Below are the code and all the weights of a small trained network. Each question names an input and a class and asks about switching units off, where a switched-off unit gives its printed mean instead of its output.

import numpy as np


def w(rows, s, z=0):
    codes = np.array(rows[::2]) - 128.0
    scale = np.full(codes.shape[1], s)
    scale[-1] = z or s
    return codes * scale


def norm(h):
    return h / np.sqrt((h * h).mean(-1, keepdims=True) + 1e-5)


def f(y):
    return y / 2 * (1 + np.tanh(0.7978845608 * (y + 0.044715 * y**3)))


def log_softmax(a):
    a = a - a.max(-1, keepdims=True)
    return a - np.log(np.exp(a).sum(-1, keepdims=True))


def net(x, mask):
    res = np.array(x, float).reshape(1, 5) / 4 @ E
    u = 0
    for l in range(4):
        y = f(norm(res) @ A[l][:, :-1].T + A[l][:, -1])
        res = res + np.where(mask[u : u + 3], y, B[l][:, -1]) @ B[l][:, :-1]
        u += 3
    return log_softmax(norm(res)[-1] @ U[:, :-1].T + U[:, -1])


A, B = {}, {}
E = w([
[99,63,128,18,184,52],'x0',
[70,175,61,100,110,146],'x1',
[45,101,165,143,99,113],'x2',
[121,132,132,132,133,128],'x3',
[128,114,181,71,168,248],'x4',
],0.011)
A[0] = w([
[62,196,2,78,129,183,3],'L0N1',
[115,109,146,97,146,200,26],'L0N2',
[205,226,92,91,192,123,48],'L0N3',
],0.0092,0.0063)
B[0] = w([
[157,187,176,71,89,51,253],'L0N1',
[114,151,90,121,127,152,162],'L0N2',
[169,5,100,117,60,153,197],'L0N3',
],0.02,0.0029)
A[1] = w([
[128,108,134,64,127,105,35],'L1N1',
[187,69,249,170,153,110,1],'L1N2',
[46,93,193,140,68,129,15],'L1N3',
],0.012,0.005)
B[1] = w([
[104,106,155,154,165,115,213],'L1N1',
[159,196,140,81,113,79,252],'L1N2',
[212,79,5,51,49,171,181],'L1N3',
],0.016,0.0034)
A[2] = w([
[108,124,206,20,155,224,80],'L2N1',
[108,82,76,41,249,88,2],'L2N2',
[117,118,80,158,132,56,79],'L2N3',
],0.012,0.0048)
B[2] = w([
[135,159,35,150,197,84,255],'L2N1',
[86,115,236,173,50,210,238],'L2N2',
[119,134,61,172,252,148,168],'L2N3',
],0.016,0.0071)
A[3] = w([
[149,72,40,96,67,114,63],'L3N1',
[175,254,109,233,38,248,1],'L3N2',
[3,140,72,96,46,97,54],'L3N3',
],0.0087,0.006)
B[3] = w([
[133,85,149,125,143,177,196],'L3N1',
[48,68,238,76,150,142,253],'L3N2',
[254,115,172,85,118,121,175],'L3N3',
],0.013,0.0034)
U = w([
[34,97,223,169,114,163,88],'0',
[93,158,17,192,192,145,254],'1',
[174,209,154,58,91,51,120],'2',
[198,3,65,105,62,192,19],'3',
],0.017,0.0044)

Each question gives the input, the list of numbers given to net, and the class t.
The units are the neurons (one row each of A and B). Each row of codes is followed by its name. A weight is (code - 128) times the scale printed after its matrix; where a second scale follows, it is the last column's (A, B and U).
mask holds one flag per neuron, layer by layer. A switched-off neuron (its flag False) gives its mean, the last column of its row in B, instead of its output. The means were averaged over made-up inputs and are rounded, as every weight is.
A unit's drop is (log p(t) with every unit on - log p(t) with that unit switched off) / (log p(t) with every unit on - log p(t) with every unit switched off).
The circuit of an input: a set's keep is (log p(t) with only the set's units on - log p(t) with every unit switched off) / (log p(t) with every unit on - log p(t) with every unit switched off). Starting from all 12 units, units are removed one at a time, each time the one whose removal leaves the highest keep (on an exact tie, the one counted first), for as long as the keep stays at least 0.8.
units of the circuit, in order: the units of the circuit, biggest drop first
most important unit: the unit with the biggest drop
k most important neurons: the k neurons with the biggest drops, biggest first
k most important neurons of layer l: the k neurons of layer l with the biggest drops, biggest first
drop when u is switched off: that unit's drop, to one decimal
input [1,1,-7,8,-3], class 3: units of the circuit, in order -> [L0N3]
input [-4,-4,-4,8,5], class 1: 2 most important neurons -> [L2N2; L2N1]
input [-3,-7,6,-2,7], class 1: 2 most important neurons of layer 0 -> [L0N1; L0N2]
input [-7,2,-4,-7,6], class 0: 3 most important neurons -> [L3N2; L2N3; L1N3]
input [5,6,6,0,4], class 2: 2 most important neurons -> [L3N3; L0N3]
input [-4,2,7,0,5], class 3: 2 most important neurons -> [L1N3; L2N2]
input [-3,2,-4,3,0], class 3: 2 most important neurons -> [L0N3; L2N2]
input [-8,-5,-4,7,1], class 0: 2 most important neurons -> [L3N2; L0N1]
input [-5,3,-2,-7,-5], class 0: 2 most important neurons -> [L2N1; L3N2]
input [-1,-6,-8,-2,-7], class 3: 2 most important neurons -> [L0N3; L2N1]
input [-3,-4,-3,2,5], class 1: 3 most important neurons -> [L2N1; L2N2; L0N1]
input [-8,-3,-8,3,-6], class 0: 3 most important neurons -> [L3N2; L2N1; L1N3]
input [5,-1,4,8,-6], class 1: 2 most important neurons -> [L2N3; L3N2]
input [0,0,-5,1,-6], class 1: most important unit -> L2N3
input [-4,-8,-7,2,0], class 2: 2 most important neurons of layer 1 -> [L1N2; L1N3]
input [4,1,4,-6,-4], class 0: 2 most important neurons of layer 2 -> [L2N2; L2N1]
input [4,-2,8,5,-7], class 3: 2 most important neurons of layer 1 -> [L1N3; L1N1]
input [-3,-4,3,-8,-7], class 1: 2 most important neurons of layer 2 -> [L2N2; L2N3]
input [5,-8,3,-8,-8], class 1: 2 most important neurons of layer 3 -> [L3N3; L3N2]
input [-1,7,0,-1,-3], class 2: most important unit -> L0N1
input [-2,-7,6,6,6], class 2: drop when L0N3 is switched off -> 0.1
